Below are the code and all the weights of a small trained network. Each question names an input and a target symbol and asks about switching units off, where a switched-off unit gives its printed mean instead of its output.

import numpy as np


def w(rows, s, z=0):
    codes = np.array(rows[::2]) - 128.0
    scale = np.full(codes.shape[1], s)
    scale[-1] = z or s
    return codes * scale


def f(y):
    return np.maximum(y, 0)


def softmax(a):
    e = np.exp(a - a.max(-1, keepdims=True))
    return e / e.sum(-1, keepdims=True)


def log_softmax(a):
    a = a - a.max(-1, keepdims=True)
    return a - np.log(np.exp(a).sum(-1, keepdims=True))


def net(x, mask):
    ids = ['ΔΛΣΦΩαζθμξ'.index(c) for c in x.split()]
    T = len(ids)
    res = E[ids] + P[:T]
    r = res
    for j in range(2):
        rows = slice(2 * j, 2 * j + 2)
        q, k, v = (r @ M[0][rows].T for M in (Q, K, V))
        z = softmax(np.where(np.tri(T) > 0, q @ k.T / 2**0.5, -1e9)) @ v
        o = O[0][rows]
        res = res + np.where(mask[j], z, o[:, -1]) @ o[:, :-1]
    y = f(res @ A[0][:, :-1].T + A[0][:, -1])
    res = res + np.where(mask[2:6], y, B[0][:, -1]) @ B[0][:, :-1]
    return log_softmax(res[-1] @ U[:, :-1].T + U[:, -1])


Q, K, V, O, A, B = {}, {}, {}, {}, {}, {}
E = w([
[178,134,122,194,222,43],'Δ',
[80,136,158,100,141,84],'Λ',
[154,135,136,120,83,152],'Σ',
[219,138,138,97,107,128],'Φ',
[182,170,102,187,35,199],'Ω',
[137,95,163,43,61,166],'α',
[4,120,169,112,117,111],'ζ',
[117,134,148,112,122,114],'θ',
[78,155,128,160,101,130],'μ',
[150,118,165,60,137,93],'ξ',
],0.013)
P = w([
[135,247,125,82,150,133],'0',
[155,126,99,93,115,99],'1',
[130,174,104,81,172,153],'2',
[147,186,215,190,97,78],'3',
[157,114,108,142,86,76],'4',
[132,181,155,99,201,213],'5',
[145,92,210,167,176,165],'6',
[155,79,91,149,70,62],'7',
[149,149,180,189,50,59],'8',
[150,39,199,184,175,186],'9',
[128,95,166,145,222,227],'10',
[154,59,196,217,68,60],'11',
[111,72,86,190,79,76],'12',
[105,98,199,175,170,174],'13',
],0.013)
Q[0] = w([
[106,142,5,69,102,107],'H1',
[138,93,132,154,51,45],'H1',
[105,159,12,60,158,160],'H2',
[129,141,186,132,211,231],'H2',
],0.018)
K[0] = w([
[114,249,135,78,159,174],'H1',
[127,59,84,137,219,207],'H1',
[126,254,154,83,119,130],'H2',
[135,135,157,142,53,52],'H2',
],0.018)
V[0] = w([
[254,120,125,141,117,126],'H1',
[132,155,62,221,89,189],'H1',
[110,168,108,180,178,79],'H2',
[173,117,178,62,192,79],'H2',
],0.014)
O[0] = w([
[102,103,7,131,99,95,253],'H1',
[133,180,147,116,86,57,183],'H1',
[216,68,136,191,98,57,136],'H2',
[131,93,76,155,172,175,115],'H2',
],0.016,0.0037)
A[0] = w([
[82,107,3,112,197,226,1],'N1',
[167,174,84,94,86,32,64],'N2',
[171,40,92,189,123,46,86],'N3',
[110,156,110,89,114,58,67],'N4',
],0.0073,0.01)
B[0] = w([
[199,35,203,88,74,37,250],'N1',
[103,66,106,184,137,180,232],'N2',
[1,143,195,98,112,97,194],'N3',
[108,48,160,200,108,160,186],'N4',
],0.0093,0.011)
U = w([
[110,125,102,184,240,39,177],'Δ',
[120,107,92,187,194,205,147],'Λ',
[103,194,15,74,135,160,242],'Σ',
[162,153,27,72,85,49,101],'Φ',
[121,114,109,182,46,183,135],'Ω',
[50,122,152,3,64,212,144],'α',
[69,98,230,149,140,206,42],'ζ',
[125,144,42,147,189,190,228],'θ',
[179,211,190,120,69,37,121],'μ',
[176,56,149,178,134,133,1],'ξ',
],0.0045,0.0083)

Each question gives the input, a string of symbols that net reads in full, and the target symbol t.
The units are the heads (2 rows each of Q, K, V and O) and the neurons (one row each of A and B). Each row of codes is followed by its name. A weight is (code - 128) times the scale printed after its matrix; where a second scale follows, it is the last column's (O, A, B and U).
mask holds one flag per unit, heads first, then neurons. A switched-off unit (its flag False) gives its mean, the last column of its rows in O or B, instead of its output. The means were averaged over made-up inputs and are rounded, as every weight is.
A unit's drop is (log p(t) with every unit on - log p(t) with that unit switched off) / (log p(t) with every unit on - log p(t) with every unit switched off).
The circuit of an input: a set's keep is (log p(t) with only the set's units on - log p(t) with every unit switched off) / (log p(t) with every unit on - log p(t) with every unit switched off). Starting from all 6 units, units are removed one at a time, each time the one whose removal leaves the highest keep (on an exact tie, the one counted first), for as long as the keep stays at least 0.8.
circuit, biggest first: the units of the circuit, biggest drop first
most important unit: the unit with the biggest drop
top k neurons: the k neurons with the biggest drops, biggest first
which heads matter: for each layer, one digit per head in row order, 1 if its drop is at least 0.15 and else 0, layers parted by /
input ξ Λ α μ μ Φ Λ, target μ: circuit, biggest first : [H2, H1]
input Σ ξ Σ α, target ξ: circuit, biggest first : [N1, H1, H2]
input Δ μ ξ Φ μ μ α Δ Λ θ θ Ω ξ ξ, target Ω: circuit, biggest first : [H1, N2, N4, H2]
input Ω Λ θ μ, target Λ: circuit, biggest first : [H1, H2]
input μ ζ μ ζ Ω μ μ θ, target μ: circuit, biggest first : [H1]
input Φ α μ Σ α, target μ: circuit, biggest first : [H1, N2]
input ξ Ω Ω ξ Ω Φ μ θ, target Φ: circuit, biggest first : [H2, H1, N1, N2]
input ξ Σ μ ξ Ω Ω Φ Ω μ ξ Ω ξ, target ξ: circuit, biggest first : [N1, H2, H1]
input Ω Δ θ Λ, target Δ: circuit, biggest first : [H2, N3, H1]
input μ μ Ω Ω Σ ξ μ, target Σ: circuit, biggest first : [N1, H1, H2]
input Δ μ Δ Λ Ω μ Ω Φ α Φ, target Φ: circuit, biggest first : [H1, N1, H2]
input μ ζ α, target μ: circuit, biggest first : [H1, H2]
input Ω Ω Σ Φ Ω, target Σ: circuit, biggest first : [N1, H2, N4]
input θ μ Φ, target θ: most important unit : N1
input μ α ζ ξ μ Ω α Ω Σ θ, target Ω: top 2 neurons : [N2, N4]
input ξ ζ θ Φ, target ζ: which heads matter : 10
input Φ μ ζ Ω α, target ζ: which heads matter : 10
input Ω μ Ω α Φ μ Δ μ ξ, target Δ: which heads matter : 01
input α Λ α μ ξ μ μ, target ξ: which heads matter : 11
input μ μ μ Σ Ω Ω μ Φ, target Ω: most important unit : N2
input Ω Δ Λ Λ ζ ξ Δ μ μ μ Σ ξ Φ, target Σ: which heads matter : 01
input Ω Σ Ω ξ Ω α μ, target Ω: which heads matter : 11
input Δ ζ μ μ Σ ξ ξ μ μ Ω α α Σ, target α: which heads matter : 01
input μ ζ μ ξ, target ζ: which heads matter : 10
input Φ μ Ω μ Ω Ω α, target Ω: which heads matter : 11
